Below is a small trained network, with its code and all its weights. Each question gives an input and a class and asks what happens when units are switched off, that is, made to give their printed mean instead of their output.

import numpy as np


def w(rows, s, z=0):
    codes = np.array(rows[::2]) - 128.0
    scale = np.full(codes.shape[1], s)
    scale[-1] = z or s
    return codes * scale


def f(y):
    return np.maximum(y, 0)


def log_softmax(a):
    a = a - a.max(-1, keepdims=True)
    return a - np.log(np.exp(a).sum(-1, keepdims=True))


def net(x, mask):
    res = np.array(x, float).reshape(1, 7) / 4 @ E
    y = f(res @ A[0][:, :-1].T + A[0][:, -1])
    res = res + np.where(mask, y, B[0][:, -1]) @ B[0][:, :-1]
    return log_softmax(res[-1] @ U[:, :-1].T + U[:, -1])


A, B = {}, {}
E = w([
[121,83,93,136,103,175,114],'x0',
[89,142,152,110,77,101,63],'x1',
[158,91,199,156,190,83,148],'x2',
[117,104,142,115,184,174,107],'x3',
[122,92,147,159,104,72,145],'x4',
[126,206,83,220,122,114,76],'x5',
[253,121,161,62,170,182,115],'x6',
],0.013)
A[0] = w([
[255,149,152,55,142,168,105,112],'N1',
[85,88,61,82,91,208,127,138],'N2',
[107,74,205,83,129,73,171,56],'N3',
[111,157,126,122,94,57,167,208],'N4',
[129,179,95,167,75,98,119,90],'N5',
[86,55,177,149,125,87,120,86],'N6',
[185,130,75,201,172,188,158,146],'N7',
[136,142,84,138,59,106,156,80],'N8',
[208,105,163,115,136,159,77,129],'N9',
[183,154,118,136,193,172,139,91],'N10',
[189,147,159,125,153,93,133,2],'N11',
[133,147,100,132,172,170,130,51],'N12',
[181,139,157,78,126,123,121,62],'N13',
[52,102,114,67,106,167,115,100],'N14',
[87,154,117,195,148,148,43,119],'N15',
[94,194,197,113,212,104,133,88],'N16',
],0.012,0.0074)
B[0] = w([
[231,139,253,34,143,140,130,247],'N1',
[72,197,138,63,115,186,115,219],'N2',
[198,87,108,172,174,85,149,189],'N3',
[169,126,156,172,85,123,106,219],'N4',
[91,161,123,157,94,101,116,210],'N5',
[199,94,152,126,151,133,162,185],'N6',
[175,142,118,168,225,77,172,209],'N7',
[120,137,118,138,72,114,89,182],'N8',
[177,97,170,93,117,118,134,200],'N9',
[140,110,134,109,192,144,157,190],'N10',
[113,146,113,91,145,174,113,152],'N11',
[117,131,121,169,158,108,143,156],'N12',
[137,181,123,117,150,139,148,167],'N13',
[123,113,134,51,131,190,136,183],'N14',
[150,159,112,196,36,85,101,226],'N15',
[112,160,82,153,59,112,94,183],'N16',
],0.011,0.015)
U = w([
[52,110,128,78,230,23,65,8],'0',
[107,190,97,191,66,83,104,147],'1',
[157,131,177,55,185,136,142,124],'2',
[70,140,58,139,245,148,174,89],'3',
[175,75,140,185,181,71,150,166],'4',
[76,109,126,75,62,159,109,133],'5',
],0.011,0.012)

Each question gives the input, the list of numbers given to net, and the class t.
The units are the neurons (one row each of A and B). Each row of codes is followed by its name. A weight is (code - 128) times the scale printed after its matrix; where a second scale follows, it is the last column's (A, B and U).
mask holds one flag per neuron, in row order. A switched-off neuron (its flag False) gives its mean, the last column of its row in B, instead of its output. The means were averaged over made-up inputs and are rounded, as every weight is.
A unit's drop is (log p(t) with every unit on - log p(t) with that unit switched off) / (log p(t) with every unit on - log p(t) with every unit switched off).
The circuit of an input: a set's keep is (log p(t) with only the set's units on - log p(t) with every unit switched off) / (log p(t) with every unit on - log p(t) with every unit switched off). Starting from the 12 units with the biggest drops (on a tie, the unit counted first), units are removed one at a time, each time the one whose removal leaves the highest keep (on an exact tie, the one counted first), for as long as the keep stays at least 0.8.
units of the circuit, in order: the units of the circuit, biggest drop first
top k neurons: the k neurons with the biggest drops, biggest first
drop of u: that unit's drop, to one decimal
input [-5,-8,2,8,-2,7,-7], class 1: units of the circuit, in order => N15
input [-6,8,5,3,0,-3,-6], class 4: top 2 neurons => N3, N6
input [-2,6,1,0,6,-1,3], class 4: top 3 neurons => N2, N3, N1
input [5,0,1,-1,-6,-6,-4], class 5: top 2 neurons => N1, N7
input [-2,-3,-2,-1,6,-8,1], class 4: top 2 neurons => N3, N2
input [3,1,-3,-1,-1,1,-1], class 5: top 2 neurons => N7, N2
input [-5,0,-4,-6,0,-8,-3], class 5: top 4 neurons => N7, N1, N14, N15
input [1,-6,-3,7,-3,8,2], class 4: top 2 neurons => N15, N7
input [7,0,-6,-7,0,0,-3], class 5: top 3 neurons => N2, N14, N7
input [-8,-6,3,-4,-2,8,0], class 1: top 2 neurons => N16, N1
input [-2,4,7,-4,-2,-3,1], class 4: top 3 neurons => N3, N2, N14
input [5,-2,0,-7,4,-2,-1], class 1: top 2 neurons => N1, N7
input [5,-1,-1,-3,1,-4,-2], class 5: drop of N1 => 0.4
input [-1,7,2,3,1,-4,-7], class 4: units of the circuit, in order => N3
input [6,0,8,3,-8,1,-8], class 1: drop of N1 => 0.4
input [-3,-8,-4,1,-3,5,-1], class 3: drop of N9 => 0.1
